Here is a tiny trained network, its code and every weight. The questions are about switching its units off for an input and a target symbol, where a switched-off unit gives its printed mean instead of its output.

import numpy as np


def w(rows, s, z=0):
    codes = np.array(rows[::2]) - 128.0
    scale = np.full(codes.shape[1], s)
    scale[-1] = z or s
    return codes * scale


def norm(h):
    return h / np.sqrt((h * h).mean(-1, keepdims=True) + 1e-5)


def f(y):
    return np.maximum(y, 0)


def softmax(a):
    e = np.exp(a - a.max(-1, keepdims=True))
    return e / e.sum(-1, keepdims=True)


def log_softmax(a):
    a = a - a.max(-1, keepdims=True)
    return a - np.log(np.exp(a).sum(-1, keepdims=True))


def net(x, mask):
    ids = ['ΔΘεητψ'.index(c) for c in x.split()]
    T = len(ids)
    res = E[ids] + P[:T]
    r = norm(res)
    for j in range(2):
        rows = slice(3 * j, 3 * j + 3)
        q, k, v = (r @ M[0][rows].T for M in (Q, K, V))
        z = softmax(np.where(np.tri(T) > 0, q @ k.T / 3**0.5, -1e9)) @ v
        o = O[0][rows]
        res = res + np.where(mask[j], z, o[:, -1]) @ o[:, :-1]
    y = f(norm(res) @ A[0][:, :-1].T + A[0][:, -1])
    res = res + np.where(mask[2:10], y, B[0][:, -1]) @ B[0][:, :-1]
    return log_softmax(norm(res)[-1] @ U[:, :-1].T + U[:, -1])


Q, K, V, O, A, B = {}, {}, {}, {}, {}, {}
E = w([
[137,114,130,106,113],'Δ',
[140,129,251,120,141],'Θ',
[141,145,129,145,117],'ε',
[137,126,125,130,111],'η',
[143,156,129,118,116],'τ',
[150,127,138,124,105],'ψ',
],0.018)
P = w([
[91,117,114,137,119],'0',
[178,97,109,142,182],'1',
[123,106,121,152,157],'2',
[156,145,89,90,163],'3',
[122,149,121,111,1],'4',
[209,175,121,82,35],'5',
],0.0086)
Q[0] = w([
[184,94,134,108,208],'head 0',
[50,113,129,99,103],'head 0',
[131,60,47,140,137],'head 0',
[24,128,136,117,176],'head 1',
[7,119,96,158,112],'head 1',
[184,99,101,143,203],'head 1',
],0.014)
K[0] = w([
[62,179,129,119,50],'head 0',
[194,156,147,99,192],'head 0',
[59,139,210,102,160],'head 0',
[169,137,14,154,63],'head 1',
[211,107,17,92,145],'head 1',
[4,145,123,116,21],'head 1',
],0.012)
V[0] = w([
[147,111,209,102,92],'head 0',
[115,56,82,192,110],'head 0',
[120,198,133,140,106],'head 0',
[101,180,29,109,152],'head 1',
[239,205,111,103,69],'head 1',
[129,67,111,1,108],'head 1',
],0.0098)
O[0] = w([
[70,80,188,212,183,157],'head 0',
[125,39,30,49,142,131],'head 0',
[195,155,97,206,106,150],'head 0',
[253,208,64,140,135,2],'head 1',
[230,65,149,214,250,148],'head 1',
[175,174,252,28,201,115],'head 1',
],0.0068,0.0082)
A[0] = w([
[15,119,79,91,77,89],'neuron 0',
[112,100,160,206,137,120],'neuron 1',
[146,2,201,122,143,155],'neuron 2',
[151,85,61,208,172,149],'neuron 3',
[205,84,54,18,153,1],'neuron 4',
[17,114,162,88,91,106],'neuron 5',
[98,249,137,140,110,86],'neuron 6',
[119,233,167,58,128,118],'neuron 7',
],0.0089,0.0081)
B[0] = w([
[129,83,222,186,122,184],'neuron 0',
[122,73,137,121,162,179],'neuron 1',
[89,132,109,146,155,254],'neuron 2',
[95,188,141,77,105,178],'neuron 3',
[200,5,179,105,92,150],'neuron 4',
[144,154,153,135,89,241],'neuron 5',
[135,171,127,116,79,132],'neuron 6',
[105,205,114,100,108,152],'neuron 7',
],0.012,0.0085)
U = w([
[83,126,153,190,53,5],'Δ',
[81,197,143,26,109,135],'Θ',
[39,57,141,222,188,156],'ε',
[224,176,167,199,151,112],'η',
[186,12,98,57,106,110],'τ',
[73,146,1,136,67,227],'ψ',
],0.0073,0.0031)

Each question gives the input, a string of symbols that net reads in full, and the target symbol t.
The units are the heads (3 rows each of Q, K, V and O) and the neurons (one row each of A and B). Each row of codes is followed by its name. A weight is (code - 128) times the scale printed after its matrix; where a second scale follows, it is the last column's (O, A, B and U).
mask holds one flag per unit, heads first, then neurons. A switched-off unit (its flag False) gives its mean, the last column of its rows in O or B, instead of its output. The means were averaged over made-up inputs and are rounded, as every weight is.
A unit's drop is (log p(t) with every unit on - log p(t) with that unit switched off) / (log p(t) with every unit on - log p(t) with every unit switched off).
The circuit of an input: a set's keep is (log p(t) with only the set's units on - log p(t) with every unit switched off) / (log p(t) with every unit on - log p(t) with every unit switched off). Starting from all 10 units, units are removed one at a time, each time the one whose removal leaves the highest keep (on an exact tie, the one counted first), for as long as the keep stays at least 0.8.
units of the circuit, in order: the units of the circuit, biggest drop first
most important unit: the unit with the biggest drop
k most important neurons: the k neurons with the biggest drops, biggest first
which heads matter: for each layer, one digit per head in row order, 1 if its drop is at least 0.15 and else 0, layers parted by /
drop when u is switched off: that unit's drop, to one decimal
input Δ ε τ, target Θ: which heads matter	01
input η τ τ, target τ: units of the circuit, in order	head 0; head 1
input η Δ η, target τ: most important unit	head 0
input τ Δ τ ψ Θ ε, target ε: units of the circuit, in order	head 1; neuron 2
input ε τ η τ ε ψ, target τ: units of the circuit, in order	head 0; neuron 4
input Δ τ ε η η η, target ψ: units of the circuit, in order	head 1; neuron 0
input η ψ ε τ, target τ: which heads matter	10
input Δ Δ τ τ η ψ, target η: which heads matter	01
input η τ Δ, target τ: which heads matter	11
input τ Δ Δ τ τ, target Θ: units of the circuit, in order	head 1; neuron 7
input ψ Δ Δ τ τ ε, target Θ: units of the circuit, in order	head 1; neuron 7
input Δ τ τ τ Θ ψ, target ε: units of the circuit, in order	head 1; neuron 2
input τ η ψ Δ ε, target τ: 2 most important neurons	neuron 4; neuron 0
input τ ε τ τ τ Δ, target η: most important neuron	neuron 3
input ψ ε τ τ ε, target ψ: 3 most important neurons	neuron 3; neuron 0; neuron 5
input Δ τ τ Δ η ε, target η: drop when head 1 is switched off	0.9
input τ τ Δ, target η: drop when head 1 is switched off	1.0
input ε Δ Δ, target ψ: drop when neuron 3 is switched off	0.1
input ε τ ψ, target ψ: drop when head 1 is switched off	0.3
input ε ε η η, target ψ: most important neuron	neuron 3
